Here is a tiny trained network, its code and every weight. The questions are about switching its units off for an input and a class, where a switched-off unit gives its printed mean instead of its output.

import numpy as np


def w(rows, s, z=0):
    codes = np.array(rows[::2]) - 128.0
    scale = np.full(codes.shape[1], s)
    scale[-1] = z or s
    return codes * scale


def f(y):
    return y / 2 * (1 + np.tanh(0.7978845608 * (y + 0.044715 * y**3)))


def log_softmax(a):
    a = a - a.max(-1, keepdims=True)
    return a - np.log(np.exp(a).sum(-1, keepdims=True))


def net(x, mask):
    res = np.array(x, float).reshape(1, 8) / 4 @ E
    y = f(res @ A[0][:, :-1].T + A[0][:, -1])
    res = res + np.where(mask, y, B[0][:, -1]) @ B[0][:, :-1]
    return log_softmax(res[-1] @ U[:, :-1].T + U[:, -1])


A, B = {}, {}
E = w([
[127,124,130,125,129,130,126,127],'x0',
[202,98,168,112,46,167,102,134],'x1',
[115,125,93,106,139,202,174,204],'x2',
[47,110,87,116,51,138,180,70],'x3',
[87,130,191,255,108,156,128,150],'x4',
[126,126,129,126,129,127,127,128],'x5',
[129,128,132,126,129,127,129,127],'x6',
[169,44,135,152,146,86,204,137],'x7',
],0.0094)
A[0] = w([
[67,159,124,132,212,73,158,122,34],'N1',
[107,140,156,223,86,154,136,149,2],'N2',
[86,110,97,138,89,129,147,79,77],'N3',
[200,90,181,101,40,177,107,124,24],'N4',
[94,216,113,83,111,162,56,144,25],'N5',
[118,132,110,69,129,183,160,245,134],'N6',
[85,100,91,85,49,141,173,31,74],'N7',
[101,245,131,119,108,189,58,108,59],'N8',
[172,116,81,37,124,128,152,98,53],'N9',
[179,142,65,2,152,88,120,104,42],'N10',
[156,162,122,145,141,132,95,139,58],'N11',
[185,52,135,147,158,95,218,132,20],'N12',
[199,131,170,92,230,117,72,155,69],'N13',
[186,112,157,104,38,148,118,134,229],'N14',
[178,133,143,144,178,117,86,166,19],'N15',
[149,135,186,125,113,18,55,38,49],'N16',
[132,129,102,117,152,245,170,191,16],'N17',
[71,106,125,112,76,125,151,111,76],'N18',
],0.0089,0.009)
B[0] = w([
[105,147,31,116,176,148,40,152,158],'N1',
[104,90,215,207,163,147,45,154,152],'N2',
[195,158,104,146,121,148,135,203,162],'N3',
[67,117,2,121,209,121,12,171,172],'N4',
[94,57,108,129,35,58,149,159,166],'N5',
[173,124,112,150,118,147,161,34,205],'N6',
[220,189,141,114,100,158,130,213,222],'N7',
[113,49,143,68,80,44,168,141,194],'N8',
[87,97,197,194,146,163,83,137,174],'N9',
[64,85,235,221,175,147,65,138,203],'N10',
[137,99,107,166,70,157,143,177,125],'N11',
[111,42,108,83,29,18,117,155,168],'N12',
[180,197,129,117,67,159,174,204,187],'N13',
[62,176,110,91,194,90,147,118,255],'N14',
[184,169,118,132,85,174,108,218,140],'N15',
[169,93,71,146,81,228,156,24,183],'N16',
[162,82,90,156,85,195,94,37,157],'N17',
[196,182,115,160,111,165,80,204,160],'N18',
],0.0096,0.009)
U = w([
[206,185,136,131,69,156,131,226,74],'0',
[80,81,248,192,143,146,85,138,83],'1',
[114,30,109,78,48,30,150,149,84],'2',
[183,100,67,137,88,195,129,5,75],'3',
[69,156,2,98,214,109,87,157,79],'4',
[122,160,161,106,137,107,165,112,255],'5',
[119,158,154,104,137,107,171,108,245],'6',
],0.011,0.017)

Each question gives the input, the list of numbers given to net, and the class t.
The units are the neurons (one row each of A and B). Each row of codes is followed by its name. A weight is (code - 128) times the scale printed after its matrix; where a second scale follows, it is the last column's (A, B and U).
mask holds one flag per neuron, in row order. A switched-off neuron (its flag False) gives its mean, the last column of its row in B, instead of its output. The means were averaged over made-up inputs and are rounded, as every weight is.
A unit's drop is (log p(t) with every unit on - log p(t) with that unit switched off) / (log p(t) with every unit on - log p(t) with every unit switched off).
The circuit of an input: a set's keep is (log p(t) with only the set's units on - log p(t) with every unit switched off) / (log p(t) with every unit on - log p(t) with every unit switched off). Starting from the 12 units with the biggest drops (on a tie, the unit counted first), units are removed one at a time, each time the one whose removal leaves the highest keep (on an exact tie, the one counted first), for as long as the keep stays at least 0.8.
circuit, biggest first: the units of the circuit, biggest drop first
most important unit: the unit with the biggest drop
k most important neurons: the k neurons with the biggest drops, biggest first
input [7,1,-8,1,-7,-7,-5,-2], class 3: 2 most important neurons => [N16; N2]
input [6,-3,-6,0,4,2,-6,3], class 3: circuit, biggest first => [N16; N14]
input [8,5,4,-5,4,-4,-8,-6], class 5: 2 most important neurons => [N12; N14]
input [-6,-3,6,3,-7,3,-4,6], class 1: circuit, biggest first => [N10; N9]
input [0,-5,-5,-3,-3,-3,7,-7], class 2: circuit, biggest first => [N8; N5]
input [4,-7,7,-4,2,-5,-7,-5], class 3: circuit, biggest first => [N6; N17]
input [-5,5,7,6,-5,1,4,-7], class 2: 3 most important neurons => [N5; N8; N16]
input [-2,-5,-5,8,-3,-5,8,-8], class 0: circuit, biggest first => [N7]
input [8,6,-4,7,1,6,-7,-5], class 0: 3 most important neurons => [N7; N18; N3]
input [-5,-8,-5,2,4,1,1,8], class 2: 2 most important neurons => [N12; N14]
input [7,8,-4,-4,6,-6,8,-6], class 4: 3 most important neurons => [N4; N14; N10]
input [1,-3,0,1,-6,-6,-8,-8], class 2: 2 most important neurons => [N5; N8]
input [8,-8,-6,-5,-3,3,0,-8], class 2: 3 most important neurons => [N8; N5; N14]
input [2,8,2,5,7,2,6,-1], class 4: 2 most important neurons => [N4; N14]
input [1,-4,0,-2,0,5,2,-5], class 2: 2 most important neurons => [N8; N14]
input [7,-1,8,-2,4,-7,-1,6], class 3: circuit, biggest first => [N17; N6]
input [-8,2,-2,-2,2,-2,1,7], class 2: most important unit => N12
input [1,-6,8,-7,6,7,1,5], class 3: circuit, biggest first => [N17; N6]
input [4,3,4,-1,1,2,-1,-2], class 3: circuit, biggest first => [N6; N7]
input [-2,6,-1,-4,-1,4,-2,7], class 2: circuit, biggest first => [N12]
